Here is a tiny trained network, its code and every weight. The questions are about switching its units off for an input and a target symbol, where a switched-off unit gives its printed mean instead of its output.

import numpy as np


def w(rows, s, z=0):
    codes = np.array(rows[::2]) - 128.0
    scale = np.full(codes.shape[1], s)
    scale[-1] = z or s
    return codes * scale


def f(y):
    return np.maximum(y, 0)


def softmax(a):
    e = np.exp(a - a.max(-1, keepdims=True))
    return e / e.sum(-1, keepdims=True)


def log_softmax(a):
    a = a - a.max(-1, keepdims=True)
    return a - np.log(np.exp(a).sum(-1, keepdims=True))


def net(x, mask):
    ids = ['ΓΘΛΣΨαε'.index(c) for c in x.split()]
    T = len(ids)
    res = E[ids] + P[:T]
    r = res
    for j in range(3):
        rows = slice(2 * j, 2 * j + 2)
        q, k, v = (r @ M[0][rows].T for M in (Q, K, V))
        z = softmax(np.where(np.tri(T) > 0, q @ k.T / 2**0.5, -1e9)) @ v
        o = O[0][rows]
        res = res + np.where(mask[j], z, o[:, -1]) @ o[:, :-1]
    y = f(res @ A[0][:, :-1].T + A[0][:, -1])
    res = res + np.where(mask[3:19], y, B[0][:, -1]) @ B[0][:, :-1]
    return log_softmax(res[-1] @ U[:, :-1].T + U[:, -1])


Q, K, V, O, A, B = {}, {}, {}, {}, {}, {}
E = w([
[140,111,149,102,96,126,181,108],'Γ',
[167,90,134,113,62,149,99,159],'Θ',
[143,78,108,158,123,1,190,143],'Λ',
[196,91,41,98,136,149,170,105],'Σ',
[112,57,52,180,143,55,33,90],'Ψ',
[123,136,88,200,122,209,63,117],'α',
[45,81,170,206,105,93,130,90],'ε',
],0.021)
P = w([
[115,208,13,124,107,214,169,156],'0',
[134,80,127,174,145,156,172,131],'1',
[63,149,124,91,126,143,144,177],'2',
[129,136,102,194,132,130,138,62],'3',
[55,135,104,67,123,167,114,192],'4',
[195,172,152,136,72,146,73,81],'5',
[17,119,118,90,163,159,127,200],'6',
[182,107,152,189,114,146,74,57],'7',
[35,137,135,47,152,172,113,234],'8',
[201,124,178,191,122,150,68,60],'9',
[7,92,108,71,197,143,143,226],'10',
],0.012)
Q[0] = w([
[202,189,137,157,127,59,119,81],'h0',
[55,133,133,90,217,114,120,201],'h0',
[32,104,108,104,174,157,159,203],'h1',
[232,188,207,202,133,114,126,2],'h1',
[226,72,187,205,116,119,150,50],'h2',
[105,52,85,145,180,168,158,199],'h2',
],0.0081)
K[0] = w([
[196,102,167,210,135,183,168,102],'h0',
[51,147,113,96,153,177,148,226],'h0',
[95,101,84,74,147,137,132,215],'h1',
[255,82,156,191,98,123,130,77],'h1',
[200,88,145,148,101,130,102,92],'h2',
[121,69,126,77,168,145,87,245],'h2',
],0.01)
V[0] = w([
[38,133,113,108,54,197,118,130],'h0',
[122,130,143,138,148,216,196,113],'h0',
[204,85,86,65,100,112,180,238],'h1',
[151,112,76,194,163,161,2,216],'h1',
[135,125,27,113,164,145,136,95],'h2',
[73,206,142,112,154,39,110,109],'h2',
],0.0082)
O[0] = w([
[162,210,147,112,122,186,149,44,239],'h0',
[166,147,154,200,219,184,112,11,100],'h0',
[249,97,163,156,38,83,42,128,70],'h1',
[114,254,100,119,85,84,121,98,218],'h1',
[185,204,160,192,253,116,136,188,169],'h2',
[48,75,99,171,148,76,94,193,2],'h2',
],0.01,0.0046)
A[0] = w([
[177,199,143,113,139,160,128,173,38],'n0',
[165,68,183,10,173,198,51,192,192],'n1',
[101,182,133,214,60,68,120,137,95],'n2',
[103,145,44,173,164,156,31,133,62],'n3',
[182,143,121,168,72,218,200,173,165],'n4',
[190,130,47,178,86,146,88,178,34],'n5',
[86,191,78,231,100,134,78,149,124],'n6',
[95,116,77,176,157,97,177,111,149],'n7',
[183,140,175,167,120,101,206,173,240],'n8',
[107,99,85,139,212,1,151,127,132],'n9',
[179,134,60,67,180,120,155,105,46],'n10',
[79,80,167,178,68,254,92,131,102],'n11',
[120,139,96,121,95,146,82,55,148],'n12',
[157,159,97,117,128,137,193,99,100],'n13',
[88,61,186,137,184,75,110,107,255],'n14',
[130,144,144,145,172,145,192,95,202],'n15',
],0.0087,0.0024)
B[0] = w([
[137,34,174,83,185,121,145,56,216],'n0',
[126,100,82,252,158,173,120,107,185],'n1',
[54,225,177,245,57,88,94,39,220],'n2',
[134,67,5,177,249,197,115,210,192],'n3',
[134,24,106,57,94,133,182,108,254],'n4',
[201,204,151,217,104,24,140,148,212],'n5',
[150,130,111,143,128,177,183,195,239],'n6',
[62,138,233,125,167,68,148,128,234],'n7',
[75,169,91,104,72,242,233,125,212],'n8',
[45,96,153,86,123,211,157,126,231],'n9',
[137,90,146,183,143,15,106,155,185],'n10',
[178,53,59,99,176,62,31,113,244],'n11',
[157,135,38,132,199,112,183,111,229],'n12',
[121,180,182,106,61,23,91,95,220],'n13',
[206,205,204,142,191,132,3,183,214],'n14',
[211,112,146,35,154,186,173,126,245],'n15',
],0.0054,0.0088)
U = w([
[88,82,114,51,152,168,199,115,176],'Γ',
[94,149,72,146,51,120,118,1,94],'Θ',
[103,184,163,113,85,125,203,155,96],'Λ',
[174,122,117,100,203,71,106,123,33],'Σ',
[128,130,96,174,146,84,77,128,238],'Ψ',
[163,205,157,162,142,197,97,113,254],'α',
[94,214,177,78,160,77,88,35,241],'ε',
],0.0094,0.00088)

Each question gives the input, a string of symbols that net reads in full, and the target symbol t.
The units are the heads (2 rows each of Q, K, V and O) and the neurons (one row each of A and B). Each row of codes is followed by its name. A weight is (code - 128) times the scale printed after its matrix; where a second scale follows, it is the last column's (O, A, B and U).
mask holds one flag per unit, heads first, then neurons. A switched-off unit (its flag False) gives its mean, the last column of its rows in O or B, instead of its output. The means were averaged over made-up inputs and are rounded, as every weight is.
A unit's drop is (log p(t) with every unit on - log p(t) with that unit switched off) / (log p(t) with every unit on - log p(t) with every unit switched off).
The circuit of an input: a set's keep is (log p(t) with only the set's units on - log p(t) with every unit switched off) / (log p(t) with every unit on - log p(t) with every unit switched off). Starting from the 12 units with the biggest drops (on a tie, the unit counted first), units are removed one at a time, each time the one whose removal leaves the highest keep (on an exact tie, the one counted first), for as long as the keep stays at least 0.8.
units of the circuit, in order: the units of the circuit, biggest drop first
k most important neurons: the k neurons with the biggest drops, biggest first
heads that matter: for each layer, one digit per head in row order, 1 if its drop is at least 0.15 and else 0, layers parted by /
input Σ Ψ Θ Λ Θ α Σ, target Σ: units of the circuit, in order -> [h1]
input Γ Σ Σ Λ Λ Σ ε Γ Λ α Λ, target Ψ: 2 most important neurons -> [n14, n15]
input ε Λ Θ α, target Ψ: units of the circuit, in order -> [h0, n3]
input Σ Σ Λ Θ ε Σ Θ ε ε Θ, target Γ: units of the circuit, in order -> [h1, n2]
input ε ε Θ Λ ε ε ε ε ε Σ, target Γ: heads that matter -> 010
input ε Θ Ψ ε Θ ε Λ, target Θ: heads that matter -> 011
input Γ Ψ α ε Λ ε Λ Σ Ψ, target Ψ: heads that matter -> 001
input Γ Γ Θ ε, target Σ: units of the circuit, in order -> [h1, n11, n14]
input ε Θ Λ ε Θ Ψ ε, target Θ: units of the circuit, in order -> [h2, n2]
input ε Θ Σ Γ ε Γ, target Γ: 3 most important neurons -> [n2, n5, n4]
input Σ α Γ Λ Θ Σ Θ Σ, target Σ: units of the circuit, in order -> [h2, n10]
input Λ Θ Θ ε Θ ε Γ α α ε Σ, target ε: heads that matter -> 110
input ε Θ α, target Γ: units of the circuit, in order -> [n14, n3, n5, h1]
input ε Θ Θ ε Γ Λ Θ ε Ψ, target Θ: units of the circuit, in order -> [h1, n14]
input ε Λ Ψ ε Ψ Θ ε ε Λ ε Θ, target Ψ: heads that matter -> 010
input Λ ε α Ψ ε ε ε Λ ε α, target Ψ: units of the circuit, in order -> [h0]
input Θ Λ Θ ε Θ ε ε, target Θ: units of the circuit, in order -> [h2, h1, n7]
input Θ ε Θ ε, target ε: 3 most important neurons -> [n14, n7, n4]
input Θ ε α Ψ, target Γ: units of the circuit, in order -> [h1, n9, n3]
input Θ Ψ Ψ Ψ ε Θ, target Λ: units of the circuit, in order -> [h0]
input ε ε ε Θ ε Ψ Λ α Γ Θ ε, target Σ: units of the circuit, in order -> [h1, n14]
input Σ ε ε ε Θ Λ Λ Σ Θ Ψ α, target Θ: heads that matter -> 111
input Λ Ψ ε Λ α, target Γ: 2 most important neurons -> [n14, n3]
input Θ ε ε Θ ε ε ε ε Θ ε Ψ, target Θ: 2 most important neurons -> [n14, n2]
input ε ε Θ, target Θ: heads that matter -> 101
input Λ Γ ε, target Ψ: heads that matter -> 011
